The elements form a tree. The symbols v c g s k n pick a child and f picks the parent.
q569 has c: q367, g: q946, s: q727
q367 has v: q156, c: q394, n: q371
q946 has v: q369, c: q247, s: q297
q727 has s: q83

The rows of 11 elements, shuffled:
Each row stands for one element.
row 1: [-176, -5, 61, 253, 14, -66, -40, 103, 140, 49, 9, -74, 13, 47, -36, 64, -265, 128, 177, -43, 121, 40, -33, -63, -33, 28, 63, -94, 33, -78, 18, -67, 55, -1, 181, 69, -22, 35, 171, -20, -3, 19, -262, 80, -24, 23, -83, -168, -84, -7, 47, -24, 147, 34, -67, 87, 65, 112, 56, -22, 26, 36, -15, 213, -3, 30, -34, -159, 153, -5, -11, -15, 76, -67, 62, -12, -197, 121, 52, 128, 15, -79, -106, -37, -37, -6, -51, 28, -86, -50, 16, -76, -10, 69, 167, 23, 238, 20, -101, 19, 1, -58]
row 2: [53, 138, -40, -73, 54, 18, -62, -12, -192, 86, 59, -54, 59, 38, -102, -42, 151, 175, -8, 44, 49, 55, 51, -11, 40, -67, -61, 108, -62, 60, 30, 88, -17, 56, -233, -31, 112, -85, 118, -16, -100, -12, 68, 68, 53, 35, 64, -17, -92, -24, 18, -205, 217, 49, -36, -55, 8, 138, -69, -19, -97, 7, -42, -36, 89, 46, 57, 35, 262, 34, 39, -19, 34, 4, 27, -31, 135, -68, 12, 103, 17, 47, 164, -21, -16, -48, -27, -1, -121, 22, -38, 259, 114, -97, -69, 31, -32, -18, 26, 66, -51, 129]
row 3: [-212, 84, 30, 265, -24, 16, 3, -36, 104, -17, 86, -21, -44, 70, -21, -31, -316, 112, 225, 100, 54, 105, 22, -41, -26, -95, -44, 44, -36, 43, 39, -41, -28, 3, 59, -30, -118, -69, 51, 52, 25, 10, -246, 110, -79, 12, 70, -108, -64, -39, 47, -96, 98, 3, -42, 67, 43, 24, -42, -49, 29, -36, 52, 162, 117, 42, 60, -153, 141, -50, 7, -23, -64, -25, 27, -52, -205, 31, 8, 38, -82, 56, 45, -118, -8, -7, -16, -71, -62, -64, -33, -58, 113, 1, 216, 5, 137, 87, 7, -11, -121, 31]
row 4: [79, -23, 15, -135, 14, 7, 0, 21, -178, 143, 33, -35, -16, 64, -44, 38, 179, 185, 27, -33, 40, -45, -22, -31, 44, 2, 4, -40, -16, 90, 16, 157, -75, -5, -243, 19, 36, 33, 68, -35, 13, -61, 129, 11, -9, -72, -124, -2, -13, 47, 19, 63, 173, -40, -48, -176, -27, 156, 121, 40, 42, 0, 7, -90, 1, 7, -3, -3, 118, -14, -108, -47, -34, -6, -12, -42, 175, 98, -168, 179, 3, -15, 35, 0, -33, -57, -39, 54, -100, 7, -38, 291, -74, -52, -76, 66, -89, -4, 2, 53, 0, 49]
row 5: [-2, -8, -6, -42, -11, -30, 64, -39, 86, 32, -50, -28, -47, 77, 88, 131, 24, 152, 85, 54, -103, 43, 20, 32, -24, -33, 238, -125, -35, -30, -24, -43, -30, -153, 84, 60, -36, -49, 64, -77, 69, -95, 66, -15, 37, 104, -248, -99, -38, 10, 21, 24, 146, -97, 260, 72, -15, 113, 326, -4, 19, -67, -35, 10, 56, 69, -69, -8, 150, 13, -123, -7, 107, -17, 65, -72, -130, 227, 32, 65, 14, -3, 5, -151, -32, -15, 115, 146, -129, 186, -48, -69, 16, 23, 111, -82, -5, -93, -29, 10, -57, 35]
row 6: [-2, -33, 19, -51, 35, 5, -46, 49, 65, -118, -49, 207, -7, 72, 57, 3, 68, -240, -128, -73, 91, -23, -14, 42, 109, 46, 26, 35, 15, 11, 121, -84, -72, 64, 156, -26, -22, 160, -126, 6, -13, -20, 44, 13, -33, -49, 88, -4, -9, -87, -15, 19, -331, 72, 24, 72, 7, -138, -61, -2, -50, 170, 19, -83, -20, 6, -31, 69, -260, 25, 51, -35, -30, 39, -20, 3, -117, -59, 22, -176, 16, -17, 168, 92, -15, -52, -14, -78, 130, -46, 12, -131, -90, 139, -120, 8, -37, 57, 73, -44, 117, -96]
row 7: [69, -16, -64, -34, 60, 8, -100, -18, -185, 131, -7, 200, -6, -1, 4, -9, 39, 118, 34, -15, 92, 46, -26, 32, -75, 81, -99, 62, -40, -33, -27, 195, 71, 41, -200, -38, 43, 142, 91, -17, -43, -29, 167, -3, 51, -65, 163, -24, -41, -33, -12, 43, 190, 57, 24, -104, 52, 79, -77, 53, -5, 195, -60, -62, -20, 99, -25, 8, 171, -4, 2, 48, -45, 63, -29, -57, 131, -130, -49, 36, 85, -18, 71, -58, 8, -83, 80, 7, -70, -38, -6, 363, 1, 80, -25, 13, -68, -57, 61, 0, 264, -76]
row 8: [66, 20, -2, -97, -32, -4, -62, -59, 210, -171, 20, 27, 12, 10, -14, 27, 103, -311, -180, -54, 3, 5, -54, -11, -62, 81, 97, -18, 27, 60, -50, -73, 17, 6, 200, 15, 10, -26, -193, -68, -37, -49, 92, -32, -39, -53, -49, -48, -37, -49, -12, -37, -249, 48, -22, 108, 24, -177, 116, -27, 9, 28, -85, -56, -14, 21, -4, 88, -301, -20, -41, 32, 29, -30, 4, -9, -156, 129, 67, -200, 7, 35, -11, 46, -13, 36, 15, 48, 246, 52, -29, -170, -6, -34, -107, 55, -105, 52, 20, -31, 11, 55]
row 9: [52, -70, 61, -55, -42, 46, 62, -30, 142, -87, 28, -27, 1, -142, 5, -120, 91, -209, -131, -41, -141, -13, -14, 15, -11, -70, 31, -19, 11, 31, -58, -231, 100, 45, 121, -7, 19, -46, -181, -36, -1, -13, 106, -85, 28, 66, 70, 160, 200, -103, -74, 31, -289, 15, 5, 68, 65, -109, -54, 89, -29, -41, 14, -124, -199, 51, -27, -23, -308, 8, 65, 25, -33, 16, 62, 17, -92, -14, 29, -197, 33, 89, -177, -26, 52, 16, -7, -34, 195, -18, -5, -145, -15, 6, -110, -23, -125, 81, -16, -47, -36, -25]
row 10: [80, -50, -26, -109, 20, 110, 103, -11, -290, 150, -26, -95, 11, -119, 6, -81, 109, 216, 3, -65, -92, -57, 26, 4, 25, -49, -57, 59, -10, -5, -28, 94, -9, -17, -246, 28, -56, -29, 63, -13, -64, -45, 113, -133, 39, -38, 121, 131, 244, -95, 58, 21, 118, 25, -36, -139, 47, 31, -69, -31, -12, -139, 61, -32, -90, -2, 18, 58, 185, 39, -87, 60, -23, 54, 90, 25, 170, 5, 3, 110, -40, 48, -152, 25, -3, -17, 20, -131, -34, -26, 60, 229, 9, -24, -7, 13, -30, -56, 68, 20, -99, -11]
row 11: [-1, 13, 34, -60, -22, -80, -32, 21, 93, -194, 136, -103, 3, 32, 29, 14, 138, -227, -69, 30, 90, -40, 51, 58, 6, 23, -4, -23, -25, -173, -22, -81, -48, -48, 139, -21, -23, -54, -173, 34, 214, 57, 93, -4, 13, -66, 70, 21, -82, 65, 21, 95, -225, -39, 54, 142, -69, -166, -132, -79, 74, -14, 47, -49, 77, -152, -57, 64, -313, 5, 22, 10, -20, -36, 29, 4, -109, 43, 50, -126, 23, 110, 5, 38, 123, 4, -15, -11, 175, 13, -44, -136, -96, -70, -109, -54, 13, 53, -132, -5, -102, -22]

Which row is each element?
q156 row 9
q727 row 1
q367 row 8
q297 row 2
q247 row 7
q369 row 10
q83 row 3
q946 row 4
q569 row 5
q394 row 6
q371 row 11

